Below is a small trained network, with its code and all its weights. Each question gives an input and a class and asks what happens when units are switched off, that is, made to give their printed mean instead of their output.

import numpy as np


def w(rows, s, z=0):
    codes = np.array(rows[::2]) - 128.0
    scale = np.full(codes.shape[1], s)
    scale[-1] = z or s
    return codes * scale


def norm(h):
    return h / np.sqrt((h * h).mean(-1, keepdims=True) + 1e-5)


def f(y):
    return y / 2 * (1 + np.tanh(0.7978845608 * (y + 0.044715 * y**3)))


def log_softmax(a):
    a = a - a.max(-1, keepdims=True)
    return a - np.log(np.exp(a).sum(-1, keepdims=True))


def net(x, mask):
    res = np.array(x, float).reshape(1, 7) / 4 @ E
    u = 0
    for l in range(2):
        y = f(norm(res) @ A[l][:, :-1].T + A[l][:, -1])
        res = res + np.where(mask[u : u + 11], y, B[l][:, -1]) @ B[l][:, :-1]
        u += 11
    return log_softmax(norm(res)[-1] @ U[:, :-1].T + U[:, -1])


A, B = {}, {}
E = w([
[60,168,134,138],'x0',
[97,155,152,118],'x1',
[165,103,187,254],'x2',
[136,110,125,187],'x3',
[180,188,156,139],'x4',
[176,186,65,173],'x5',
[158,161,174,77],'x6',
],0.0047)
A[0] = w([
[137,63,209,125,38],'L0N0',
[132,103,92,131,132],'L0N1',
[104,154,145,97,170],'L0N2',
[187,91,113,192,223],'L0N3',
[123,54,130,158,107],'L0N4',
[83,253,85,161,139],'L0N5',
[141,123,194,149,95],'L0N6',
[121,126,183,144,53],'L0N7',
[110,180,127,49,253],'L0N8',
[56,164,160,126,123],'L0N9',
[139,98,137,122,27],'L0N10',
],0.011,0.0021)
B[0] = w([
[174,179,190,48,189],'L0N0',
[74,203,137,179,144],'L0N1',
[154,180,130,163,163],'L0N2',
[27,86,205,163,252],'L0N3',
[138,98,93,110,177],'L0N4',
[162,194,252,26,216],'L0N5',
[117,118,194,59,178],'L0N6',
[124,139,148,110,147],'L0N7',
[187,164,79,140,254],'L0N8',
[60,55,210,194,170],'L0N9',
[100,189,157,100,118],'L0N10',
],0.0045,0.0044)
A[1] = w([
[148,176,216,247,214],'L1N0',
[99,45,172,117,112],'L1N1',
[135,7,171,144,2],'L1N2',
[134,96,158,48,205],'L1N3',
[15,227,101,70,56],'L1N4',
[69,31,72,249,173],'L1N5',
[200,154,80,56,167],'L1N6',
[145,129,79,68,199],'L1N7',
[36,203,180,116,202],'L1N8',
[121,69,90,223,114],'L1N9',
[196,133,101,255,165],'L1N10',
],0.0071,0.0024)
B[1] = w([
[162,49,161,78,253],'L1N0',
[177,142,141,137,168],'L1N1',
[152,185,137,82,156],'L1N2',
[213,152,141,190,196],'L1N3',
[126,108,253,147,167],'L1N4',
[3,157,31,136,212],'L1N5',
[157,180,22,153,196],'L1N6',
[125,227,116,217,172],'L1N7',
[160,85,181,137,212],'L1N8',
[81,143,68,111,157],'L1N9',
[94,59,169,133,158],'L1N10',
],0.005,0.0048)
U = w([
[35,51,71,197,23],'0',
[184,91,211,146,251],'1',
[254,231,39,123,61],'2',
],0.0088,0.0025)

Each question gives the input, the list of numbers given to net, and the class t.
The units are the neurons (one row each of A and B). Each row of codes is followed by its name. A weight is (code - 128) times the scale printed after its matrix; where a second scale follows, it is the last column's (A, B and U).
mask holds one flag per neuron, layer by layer. A switched-off neuron (its flag False) gives its mean, the last column of its row in B, instead of its output. The means were averaged over made-up inputs and are rounded, as every weight is.
A unit's drop is (log p(t) with every unit on - log p(t) with that unit switched off) / (log p(t) with every unit on - log p(t) with every unit switched off).
The circuit of an input: a set's keep is (log p(t) with only the set's units on - log p(t) with every unit switched off) / (log p(t) with every unit on - log p(t) with every unit switched off). Starting from the 12 units with the biggest drops (on a tie, the unit counted first), units are removed one at a time, each time the one whose removal leaves the highest keep (on an exact tie, the one counted first), for as long as the keep stays at least 0.8.
units of the circuit, in order: the units of the circuit, biggest drop first
unit that matters most: the unit with the biggest drop
top k neurons: the k neurons with the biggest drops, biggest first
top k neurons in layer l: the k neurons of layer l with the biggest drops, biggest first
drop of u: that unit's drop, to one decimal
input [1,-5,-5,6,7,7,-8], class 1: top 2 neurons => (L0N5 L0N3)
input [-8,5,6,6,8,0,-7], class 0: unit that matters most => L0N5
input [-6,2,-5,6,-2,0,0], class 2: top 2 neurons in layer 0 => (L0N3 L0N9)
input [-7,6,2,-8,5,6,-5], class 1: units of the circuit, in order => (L0N3 L1N0)
input [6,1,-4,0,-7,1,3], class 1: units of the circuit, in order => (L1N4 L1N5)
input [-7,-7,5,-2,0,7,1], class 0: top 2 neurons => (L1N5 L0N5)
input [-1,5,2,2,0,0,-4], class 0: top 2 neurons => (L1N5 L0N5)
input [-6,4,3,-4,-4,0,4], class 2: top 3 neurons in layer 0 => (L0N9 L0N3 L0N5)
input [-3,0,0,-8,3,0,-5], class 2: drop of L0N9 => 0.1
input [-6,3,-1,-8,1,-2,-4], class 2: drop of L1N7 => 0.0
input [-6,2,2,-3,-7,-4,-2], class 2: drop of L1N8 => 0.1
input [7,0,-1,-2,-6,7,-5], class 1: drop of L0N5 => 1.0
